Rows with their classes:
[ 38 -14   0   8 -21 -10  -6  -1   0   2   2   1  12   1   9   8 -24   5
  14   6  10  -1 -11] : <85>
[ 38 -20  -8  12 -26  -8   0  -1 -13  -2  -2   5   8  -3   9   2 -26  -1
  21   0  11   7 -16] : <83>
[ 19 -18  -3  13 -23 -16  -4  -3   9   1   0   2  14   8   6  -3 -21   1
   7   8   4   3 -11] : <83>
[ 17 -13  -5  27 -15   1   0   0  -2   0 -11   5   6  -3   2  -3 -10   4
  17 -14  10   9 -19] : <85>
[ 33  -6  -9  -5 -25 -31 -20   8   6   7 -11   5  21   7  19   4 -29  15
  15 -27  13   9 -25] : <79>
[ 30  -5 -14  15 -12  -1  -2  -2  -3  -3  -1  18   7  -2   1   5  -9   1
  19 -14  14   9 -13] : <85>
[ 26 -15  -5  28 -24  -1   3  -2  -4  -8  -7   2   5   4   2   1 -16   0
  23   5   0   6 -10] : <85>
[  4 -11  -4  33 -19  -7   0  -2  -3   4 -33   1  -3   5   8   5 -26  -2
  21   0  12  10  -6] : <83>
[ 20  -3 -11  22  -7  -2   2 -21   0   2  -4   4   1  -5   2   0  -9   2
  17 -20  12  12 -13] : <85>
[ 11  -1  -5  12 -13 -13  -6   9  -7   0  -2   8   9  -1   1   0 -11   2
   5 -34  10  11 -15] : <79>
[ 14   0 -14  14  -6 -16 -12   6   9   5  10   6   5  -1   7  -5 -14   3
  16 -28  15  14 -16] : <79>
[ 27  -6  -6  -8 -20 -25 -13   6   3   0  12   3  30   6   0   4 -24   3
  11 -11  10   6 -21] : <83>
[ 33  -4  -4  13 -25 -12  -4  -2  -2   1   3   4  -1   5   8   5 -20   3
  12  -8   9   6 -17] : <85>
[  7   3  -6  10 -11 -14  -9   5   8   4 -14  -3  11   8  -5   0 -24   3
  17 -17  15  10 -18] : <79>
[ 28  -7 -10   1 -20 -14  -6  -3   2  -6  -6   0  12   1   6   1 -20   9
  16 -10  10   8 -17] : <85>
[ 28   1  -5  13 -19 -13  -1  -1  -2   0   1  -3   8  -5   1   1 -20   2
  16   4   8   5 -12] : <85>
[ 21  -3  -9   9 -11  -5  -3  -6   3   1  -2  -2   4  -1   2   5 -12   2
  16 -10   9  14 -16] : <85>
[ 29   2  -3 -14 -11 -17  -9  -1   4   2  15   1   9   5  10   6  -9   2
  -6  -4   2   6 -13] : <79>
[ 34 -10  -6  10 -16  -7  -3   2   0   0  12   9   7  -4   6   5  -8   4
  14 -18   8  10 -17] : <85>
[ 30  -5  -2  -3 -21 -27  -9   2   8   3  20   4  12   9  17   5 -26   3
  15  -4   2   5 -19] : <83>
[ 37 -12  -5  14 -28  -7 -14  -4  -3  -2  -7   1  13   7   7   0 -33   4
  29  -4  18  10 -18] : <85>
[ 30  -9  -4  10 -23 -14  -1  -1   0   0  -4   1   6   6   7   4 -21   2
  19 -13   9   6  -9] : <85>
[ 19  -6  -7   5 -21  -1 -12  -6  -5  -1   0   0  10  -1   1   3 -12   3
  13 -19  12   8 -13] : <85>
[ -5   6 -10  24   2   9   0   8 -11   2 -14   6  -4  -9  -3   1   6  -1
   6 -34  10   7  -5] : <79>
[ 25  -6  -4   4 -22 -17  -4  -1  -1   1   3   0   8   8   6   6 -21  -3
  10  -4   9   8 -25] : <85>

Rows, each with its class:
[ -2  -2   0 -17  -3   4   3   1   3   6  -1  -2   7  -1  -8   1   4  13
  -1   5   1  -3  -7] : T
[  0  -4  -1  -3  -1   2   7  -1   4   2  -3   1   9   1 -13   0  -2  14
   4   5  -5  -4  -7] : T
[  1  -4  -3 -16   0   5   1   2   1   6   1   3   7  -3  -9  -2  -2  11
   0  -1  -1  -3 -15] : T
[  2  -5   4  11   7   4  -8  -1  -1  12   5   9   3  -4  -2  -6  -2   6
 -19  -7   9   7   4] : T
[  3  -4   6   4  10   3  -8   2   1  15   8  10   0  -4   6 -10  -5   3
 -24  -6  11   9   8] : T
[-1 -6  2 -5  3  2 -4  1  1  7  3  1  0  0 -9 -4  0 12 -8  3 13  1 -4] : T
[ -6  -1  -5  -8  -7  -3   3  -4   4   1   1  -8   6   2 -13   1   5  14
   7   3  -2  -5 -11] : T
[ 0 -5  0  8  1 -1 -3 -1  5  3  0  2  7 -1 -9 -1  2 10 -1  0  0 -3 -4] : T
[ -5   9  13 -13   7   7   9   7   1  14   6   1  -7  -2   7 -10  -8 -17
 -21   3  20  14   3] : X
[ -3   7   7 -20   3   6   7   8   4   9   2  -3   0  -1  -4  -2  -2   2
  -6  13   9   2  -6] : X
[-1 -3 -2 -3  0  0 -4 -1  0  6  3  1  5 -2 -9 -4 -1 10 -3 -3  2 -1 -4] : T
[ 3 -4 -2 -1  2  0  1  0  3  7  2  5  5 -2 -4 -1 -3  8 -7 -5 -2 -1 -1] : T
[  3  -9   2  10   5  -3   3   0   0   7   6   3   1  -3  -1 -11  -7   4
 -15  -4   7   2   0] : T
[ -1   6   3 -24   3   7  -9   3   6  17   2   9   5  -2  -9  -1  -1  10
  -7  -5  -1   2   3] : T
[  2  -6   2   7   3   5   3  -1  -1  11   5   3   8  -3  -2  -8  -1   9
 -18  -3   9   6  -3] : T
[-1 -1  2 -6  4  3 -7  4  2 11  4  6  5 -4 -6 -5  0  5 -9 -5  5  2  0] : T
[ 2 -3  3  6  4  2  0 -2  2  8  3  4 10 -4 -8 -5 -1  8 -7  0  3  0 -4] : T
[  1 -10  -3  -1   3   0  -2  -1   3   6   5   2   3  -4   0  -8  -2   7
 -11  -8  25   0   0] : T
[ 4 -6 -1  1  0  3  4  0 -1  5  1  3  6 -2 -6 -4 -3  6 -8 -4  0  0 -5] : T
[ 0  3  0 -8  1  3 -3  0  3 11  3  1  8 -2 -5 -1  3 10 -8 -1  3  3 -2] : T
[-2 -6  1  0  3  2 -3 -1  3  6  3  2  5 -2 -9 -4 -2 10 -4 -1  4 -1 -3] : T
[  2  -2   2  -3   3   2   0   0   2   9   5   2   7  -2   1  -6   2   6
 -11   0   5   3   0] : T
[-1 -4  0 -3  1  2  0 -3  0  7  4  1  8 -1 -8 -7  0  8 -7 -4  6  0 -6] : T
[ -1  -1   4   4   2   2  -5  -2   1  10   3   4   2  -1 -10  -4  -1   7
 -10  -5   4   4  -2] : T
[  2  -3  -1  -4   2  -1   6   1   2   7   3   0   4  -1  -4  -5  -3   8
 -11   1   1   0  -2] : T
[ -3  -6   4   6   3   1   0  -2  -1   7   7  -2   3   0  -3  -8   0   5
 -13   1  16   4  -4] : T
[  1  -2  -1   1  -2   2   7  -2  -1   5   1  -3  12  -3 -11  -4  -2   8
  -4  -4   1   0  -8] : T
[  2  -5   0  -5   4   2  -1   1   1   9   4   5   2  -1  -5  -6  -3  11
 -13  -4   4   2  -1] : T
[ -3  -4   2  -1   3   1  -7  -1   1  12   5   4   3  -3  -9  -4  -1   9
 -11  -4   9   6   0] : T
[  0  -2   6  -3   7   4  -1   2   4  14   5   5   3  -2  -1  -9  -3   6
 -16  -2   9   6   2] : T
[ -2  -5  -1  -6   1   1  -4   0   0   9   5   3   1   0   1  -7  -1   5
 -12  -7   7   4   2] : T
[-3 -7  3 11  3 -1 -4 -1  2  6  3  2  4 -2 -7 -6 -2  9 -8 -2  4  1  0] : T
[ -3  -4   0  -3   0   1  -1   0   0  11   5   3   6  -2  -5  -8  -2   8
 -13  -7   5   4  -1] : T
[  1   5   0 -23   1   4   2   5   6  13   2   5   8  -2 -13  -2  -2  13
  -7  -1  -3   0  -3] : T
[  1   1   3  -8   5   2   0   5   2  13   4   7  -1  -1  -7  -3  -6   3
 -14  -7   3   5   2] : T
[  2  -8   1   5   4   2  -3   0   1   9   3   5   4  -3   1  -5   2  10
 -13   2   8   2   0] : T
[-1 -4  4 -4  2  2  1  0  3 10  2  0  5 -2 -9 -6 -1  9 -5  0  6  1 -2] : T
[  2 -10   2  12   9   0  -8   0  -1  10   7   7  -6  -1  10 -11  -3   3
 -25  -8  14   8  12] : T
[ -1   0   0 -20  -1   6   1   4   4   9   1   4   5   1 -14   0   0  14
  -6   1   3   1  -6] : T
[-5  0  3 -4  0  2 -2  1  4  9 -1  0  2  3 -9  0  0 10 -6  0  0  1 -1] : T
[  1  -8   0  10   2  -1  -2  -2  -4   7   6   1   0  -1  -1  -6   0   6
 -16  -2  11   6   2] : T
[  0  -1   2   6   4  -1  -4  -2   2  10   4   5   4  -1  -1  -7  -2   3
 -14  -8   6   4   3] : T
[ -4  -2  -4 -12  -2   1   3  -1   3   4   2  -2   5   1 -14  -2   1  15
   3   2   0  -3  -9] : T

Rows with their classes:
[ 2  5  1 -4 -1 -1  2 -4 17 11  9  2 -1  1 -1 -9 -4 -1  8  4 -3 -5  4] : [3]
[ -8  -4   2   2  -1   0  -7  -6 -11  -2  -3  -1  -7   0   0   3  -5  10
   0  -9  -7   7   0] : [7]
[ -1   1   4  -6  -2  -2   2  -1   3  23 -11  -2  -1   0   6   0  -1  -7
  14   4  -2  -4   7] : [23]
[-10  -1   4   5   0  -6 -10  -6  -3  18   1 -10   3  -7  -3   1  -1  -5
   8   8  -1   1  14] : [23]
[  2   1  -4  14   3   3  -4  -9  -4  -6   5  -5  -2   0 -10  -2 -10  13
  -4  -2   6  -4   0] : [20]
[  1   1  -5  10   2   0  -1 -11  -7  -7   0   4  -2   1  -6  -3 -10   7
 -14  -4  -2  -3  -6] : [20]
[ -2  -4   2   6  -3   0 -12   1  -5   5  -3  -1  -5   2   0  -4   0   7
   4 -10  -4  12   3] : [7]
[  0   5  -2   8   2   0  -3  -9  -5   3   4   1  -4   2  -7  -2 -15   0
  -1   4   6  -5  -5] : [20]
[ -3   3   8 -12   1   0   1  -3 -11  20  -5   0  -5   6  12   5   0 -14
  13   4   0  -5   4] : [23]
[ 2  3 -6 12  4  1  4 -9 -6 -1  2  3 -6  2 -6 -3 -9  5 -5 -6  3 -6 -1] : [20]
[  4   1  -1   0  -1  -7  -3 -10  14   4   5  -4   5  -7  -3  -2  -6   7
   1   7  -2  -6   0] : [3]
[ -3 -10   3   6 -13  -2  -7  -7 -11   5   1  -3  -6  -2   0   4  -7   2
  -3  -6  -1   9   4] : [7]
[  1  -4  -7   9   1   2   3  -8  -4  -8   1   1  -5   0 -13 -10 -16   9
  -8  -5   5  -5  -1] : [20]
[ -4  -5   8  -4  -7   2 -11  11   1  15   1  -4   1   4  13   3  -7  -7
  15   6   1  -8   4] : [23]
[  2  -4  -7   3  -1  -9   1   6  13 -11   1  -4  -7   0  -2   1 -14   7
   0  -2   2  -5 -18] : [12]
[  4   3  -4  10   6   5   1  -5  -5  -8  -2   2  -2   5  -6   1 -10   5
  -3  -5   3  -6  -7] : [20]
[  2   3   2   4   3   7  -6 -13  -5   1  -4   3  -1  -4  -6  -5  -7  29
  -3  -3   8  -1   2] : [20]
[  4   3  -7   8   6   5   0 -11  -4 -10  -5   4   1  -1 -12 -10  -6   3
  -8   0   7  -2   0] : [20]
[  6   2 -21  14   1   4  -7  -5 -13   4   6   2   6   8  -5  -1 -12   8
   1  -9   4  -2  -4] : [20]
[ -3  -4  -5  -6   2 -12   2   1  13   1  12  -3   9 -10   2   2  -6   4
  -3   3  -4  -6  -3] : [12]
[-5 -2  5 -9 -4 -5 -4  6  5  7 -4 -3 -6  0  7  2 -3 -5  8  1 -6  5  3] : [23]
[ -2   4   3  12   2   6 -18   0 -10   7  -5  -4   8   3   2  -5   1   3
  -2   1   5   4  14] : [15]
[ -1   2  -7  14   4   1  -3  -2  -9  -4   2   5  -3  -4 -12  -5 -11   7
  -4  -4  11  -3  -3] : [20]
[  2   1  -4  29   9 -12   2   3   7   1   6  -1   8  -9   4   2  -1   3
  -7   8  -7  -1   0] : [12]
[ -3   2  -3   8   4   9   0  -4 -14  -2   4   7   0   2  -7   0  -3   3
  -5  -9   3  -1  -5] : [20]
[-9 -4  5 -5  0  1 -7 -5 -3  1 -5 -3 -3  2  0  0 -4  3 -1 -6 -1  3  9] : [7]
[  4   6  -7  12   4   7   2 -10  -6  -8  -2   0  -1   5  -9  -2 -11   7
 -12  -4   9  -9  -3] : [20]
[  5   4   2   3   0  -3 -10   3   0  19  -9  -4   7  -3   4   2  -3  -3
  11  10   1  -2   4] : [23]
[ 2  5 -3  3  4  4  1 -5 -6 -8 -5  3 -4  7 -9 -2 -8  6 -2 -3 10 -4 -5] : [20]
[ -5  -1   6 -12   0  -4   5 -10  -1  18  -8  -4  -3   5   9   4  -2 -13
   5   5   4  -6   2] : [23]
[  1   0  -2  -1  -7  -3  -1   1  23   4   3   3  -4  -2  -7 -11 -13   0
  12   9   1  -4   7] : [3]
[ -3   3   8  -9  -3  -8   1   0  12  22  -4  -8   3  -5   9   3   4 -13
  10  13   1  -6   5] : [23]
[  0  -7  -4  -1  -1 -11   3   5   6  -7   1   0  -5   0  -2   2 -12   1
  -4  -1  -8  -7  -9] : [12]
[ 6  2 -3  5  1  4  2 -5  0 -5 -1 -1 -2  0 -8 -1 -9  7  2 -5  8 -1  0] : [20]

Rows with their classes:
[-7 -1 -1 -1 -7  0 -1 -4 -2 -9 -8 -2  0  2 -1 10 -2 -4 -5  5 11  0  1] : J
[-6  0  1 -3 -6  0 -1 -4 -2 -8 -1 -6  1  4 -1  9 -1 -5 -3  6  8  0 -2] : W
[ -8   0  -1  -2  -7  -6   0  -7  -6 -11 -10   0  -2   1  -2  10  -2  -2
  -6   0   6   3 -13] : D
[ -2  -1  -2   7  -1  -3   2  -1  -4   0 -26  12  -2  -3  -2  -2  -4   7
  -4  -9   4   0  -3] : Q
[-5 -1  1 -1 -4 -3  0 -5 -2 -8 -6  0  1  3 -2  6 -2 -3 -4  2  9 -1 -3] : W
